[[126 130 129]
 [129 119 118]
 [127 155 131]
 [125 116 130]
 [127 131 130]]
|
[[126 130]
 [129 119]
 [127 155]]

[[125 154 158 127  99]
 [123 120 115 131 135]
 [147 150 120 130 149]
 [130 106 108 131 158]]
|
[[125 154]
 [123 120]
 [147 150]]

[[122 126 127 130]
 [151 131 132 125]
 [120 127 126 128]
 [121 126 127 129]]
|
[[122 126]
 [151 131]
 [120 127]]

[[109 107]
 [141 146]
 [125 106]
 [143 120]]
|
[[109 107]
 [141 146]
 [125 106]]

[[100 156]
 [151 105]
 [129 127]
 [132 124]
 [132 124]]
|
[[100 156]
 [151 105]
 [129 127]]

[[140 149 119 120 123]
 [115 111 142 137 132]
 [131 119 130 129 131]
 [117 129 146 135 129]]
|
[[140 149]
 [115 111]
 [131 119]]
---
[[130 122 132 117 128]
 [137 107 122 121 125]
 [123 105 129 136 137]]
|
[130 107 129]

[[158 129]
 [123 138]
 [138 133]
 [130 122]
 [138 129]]
|
[158 138]

[[119 151 136]
 [142 130 118]
 [132 124 129]
 [131 150 126]
 [112 112 113]]
|
[119 130 129]

[[140 131 137 120 130]
 [153 127 124 128 134]
 [149 134 135 118 127]]
|
[140 127 135]

[[128 128 135]
 [147 151 156]]
|
[128 151]

[[115 129 102]
 [112 132 101]
 [125 129 129]]
|
[115 132 129]

[[132 123 127]
 [134 156 129]]
|
[132 156]
---
[[124 130 124 126 130 129]
 [152 122 148 138 117 115]
 [121 129 123 126 133 133]
 [143 125 140 134 121 118]
 [134 125 136 132 130 130]]
|
[[129 130 126 124 130 124]
 [115 117 138 148 122 152]
 [133 133 126 123 129 121]
 [118 121 134 140 125 143]
 [130 130 132 136 125 134]]

[[123 128 130 129 126 140 116 127]
 [126 129 128 129 116 112 123 127]
 [129 128 128 128 131 132 103 129]
 [127 128 129 129 117 125 135 128]
 [129 129 127 127 138 124 118 127]
 [128 130 128 129 137 135 145 127]
 [128 128 128 128 110 120 124 128]
 [127 129 128 128 137 133 110 128]
 [128 127 129 128 143 111 127 128]
 [127 129 128 128 154 125 130 127]
 [130 130 126 129 118 139 117 127]]
|
[[127 116 140 126 129 130 128 123]
 [127 123 112 116 129 128 129 126]
 [129 103 132 131 128 128 128 129]
 [128 135 125 117 129 129 128 127]
 [127 118 124 138 127 127 129 129]
 [127 145 135 137 129 128 130 128]
 [128 124 120 110 128 128 128 128]
 [128 110 133 137 128 128 129 127]
 [128 127 111 143 128 129 127 128]
 [127 130 125 154 128 128 129 127]
 [127 117 139 118 129 126 130 130]]

[[118 125 113 108]
 [107 110 122 146]
 [118 147 140 133]
 [130 132 122 133]]
|
[[108 113 125 118]
 [146 122 110 107]
 [133 140 147 118]
 [133 122 132 130]]

[[129 133 127]
 [134 130 124]
 [131 134 130]
 [131 133 118]
 [120 123 149]
 [127 125 145]
 [138 137 118]
 [129 130 134]
 [123 123 146]
 [121 121 153]
 [131 132 123]]
|
[[127 133 129]
 [124 130 134]
 [130 134 131]
 [118 133 131]
 [149 123 120]
 [145 125 127]
 [118 137 138]
 [134 130 129]
 [146 123 123]
 [153 121 121]
 [123 132 131]]

[[135 127 135 133 125]
 [140 124 130 128 123]
 [103 121 116 123 151]
 [137 132 134 137 139]
 [133 155 136 140 136]
 [124 131 128 125 130]
 [112 129 124 126 135]]
|
[[125 133 135 127 135]
 [123 128 130 124 140]
 [151 123 116 121 103]
 [139 137 134 132 137]
 [136 140 136 155 133]
 [130 125 128 131 124]
 [135 126 124 129 112]]

[[131 146 112]
 [130 144 103]
 [135 153 137]
 [134 151 131]
 [130 144 106]
 [133 149 124]
 [132 148 120]
 [135 152 135]
 [136 153 140]
 [134 150 129]
 [132 147 118]
 [132 148 120]]
|
[[112 146 131]
 [103 144 130]
 [137 153 135]
 [131 151 134]
 [106 144 130]
 [124 149 133]
 [120 148 132]
 [135 152 135]
 [140 153 136]
 [129 150 134]
 [118 147 132]
 [120 148 132]]
---
[[118 125 118 134 111 140 124 133 121 132 124 125 137 123 127 138]
 [128 119 128 129 119 143 113 135 120 135 131 132 136 130 134 132]
 [125 129 125 129 125 128 129 128 127 127 126 126 129 126 127 130]
 [128 139 129 126 142 106 149 118 140 120 124 124 117 125 120 122]
 [140 136 134 120 139 136 119 131 126 121 134 122 127 139 139 124]
 [133 132 129 118 137 119 128 123 129 117 127 121 119 131 129 118]]
|
[[128 139 129 126 142 106 149 118 140 120 124 124 117 125 120 122]
 [140 136 134 120 139 136 119 131 126 121 134 122 127 139 139 124]
 [133 132 129 118 137 119 128 123 129 117 127 121 119 131 129 118]
 [125 129 125 129 125 128 129 128 127 127 126 126 129 126 127 130]
 [118 125 118 134 111 140 124 133 121 132 124 125 137 123 127 138]
 [128 119 128 129 119 143 113 135 120 135 131 132 136 130 134 132]]

[[130 129 118 133 124 131 131 120 125 124 125 127]
 [135 122 131 125 131 129 124 136 119 127 137 115]
 [127 135 124 133 123 127 136 121 125 118 127 130]
 [130 115 134 118 136 132 110 141 138 153 123 127]
 [127 121 127 123 132 134 116 132 138 147 120 131]]
|
[[127 135 124 133 123 127 136 121 125 118 127 130]
 [130 129 118 133 124 131 131 120 125 124 125 127]
 [135 122 131 125 131 129 124 136 119 127 137 115]
 [127 121 127 123 132 134 116 132 138 147 120 131]
 [130 115 134 118 136 132 110 141 138 153 123 127]]

[[127 114 131 116 139 135 104 140 147]
 [135 127 137 125 131 120 131 137 118]
 [118 130 111 135 122 136 129 110 136]]
|
[[118 130 111 135 122 136 129 110 136]
 [135 127 137 125 131 120 131 137 118]
 [127 114 131 116 139 135 104 140 147]]

[[141 128 126 100 134]
 [123 109 117 124 120]
 [132 126 121 110 124]]
|
[[141 128 126 100 134]
 [132 126 121 110 124]
 [123 109 117 124 120]]

[[150 115 123 108]
 [133 117 145 123]
 [124 141 124 117]
 [131 125 133 117]
 [138 121 111 137]
 [131 134 112 142]
 [130 123 125 126]]
|
[[124 141 124 117]
 [131 134 112 142]
 [131 125 133 117]
 [130 123 125 126]
 [138 121 111 137]
 [133 117 145 123]
 [150 115 123 108]]

[[121 122 121 133 134 132 131 135 127 126]
 [135 135 128 120 134 113 119 120 135 126]
 [130 133 128 137 111 141 132 130 124 130]
 [135 139 127 134 109 139 126 125 127 127]
 [129 137 124 132 116 134 126 126 127 127]
 [133 126 142 127 124 131 133 128 125 133]
 [121 115 128 119 152 111 126 130 130 128]]
|
[[135 139 127 134 109 139 126 125 127 127]
 [129 137 124 132 116 134 126 126 127 127]
 [135 135 128 120 134 113 119 120 135 126]
 [130 133 128 137 111 141 132 130 124 130]
 [133 126 142 127 124 131 133 128 125 133]
 [121 122 121 133 134 132 131 135 127 126]
 [121 115 128 119 152 111 126 130 130 128]]

[[121 141]
 [125 143]
 [115 137]
 [135 105]
 [138 100]]
|
[[125 143]
 [121 141]
 [115 137]
 [135 105]
 [138 100]]

[[140 141 138 133 139 139 125 139 140 140 139 139 137 137 138]
 [114 102 112 113 112 113 115 111 113 118 115 117 116 113 113]
 [114 107 118 116 114 115 134 115 114 118 119 117 117 115 117]
 [141 142 137 133 141 141 126 141 137 142 136 138 136 133 138]
 [140 138 136 130 135 138 145 141 137 144 132 135 137 129 134]
 [139 143 135 133 138 140 115 135 137 136 137 134 137 139 139]]
|
[[139 143 135 133 138 140 115 135 137 136 137 134 137 139 139]
 [141 142 137 133 141 141 126 141 137 142 136 138 136 133 138]
 [140 141 138 133 139 139 125 139 140 140 139 139 137 137 138]
 [140 138 136 130 135 138 145 141 137 144 132 135 137 129 134]
 [114 107 118 116 114 115 134 115 114 118 119 117 117 115 117]
 [114 102 112 113 112 113 115 111 113 118 115 117 116 113 113]]
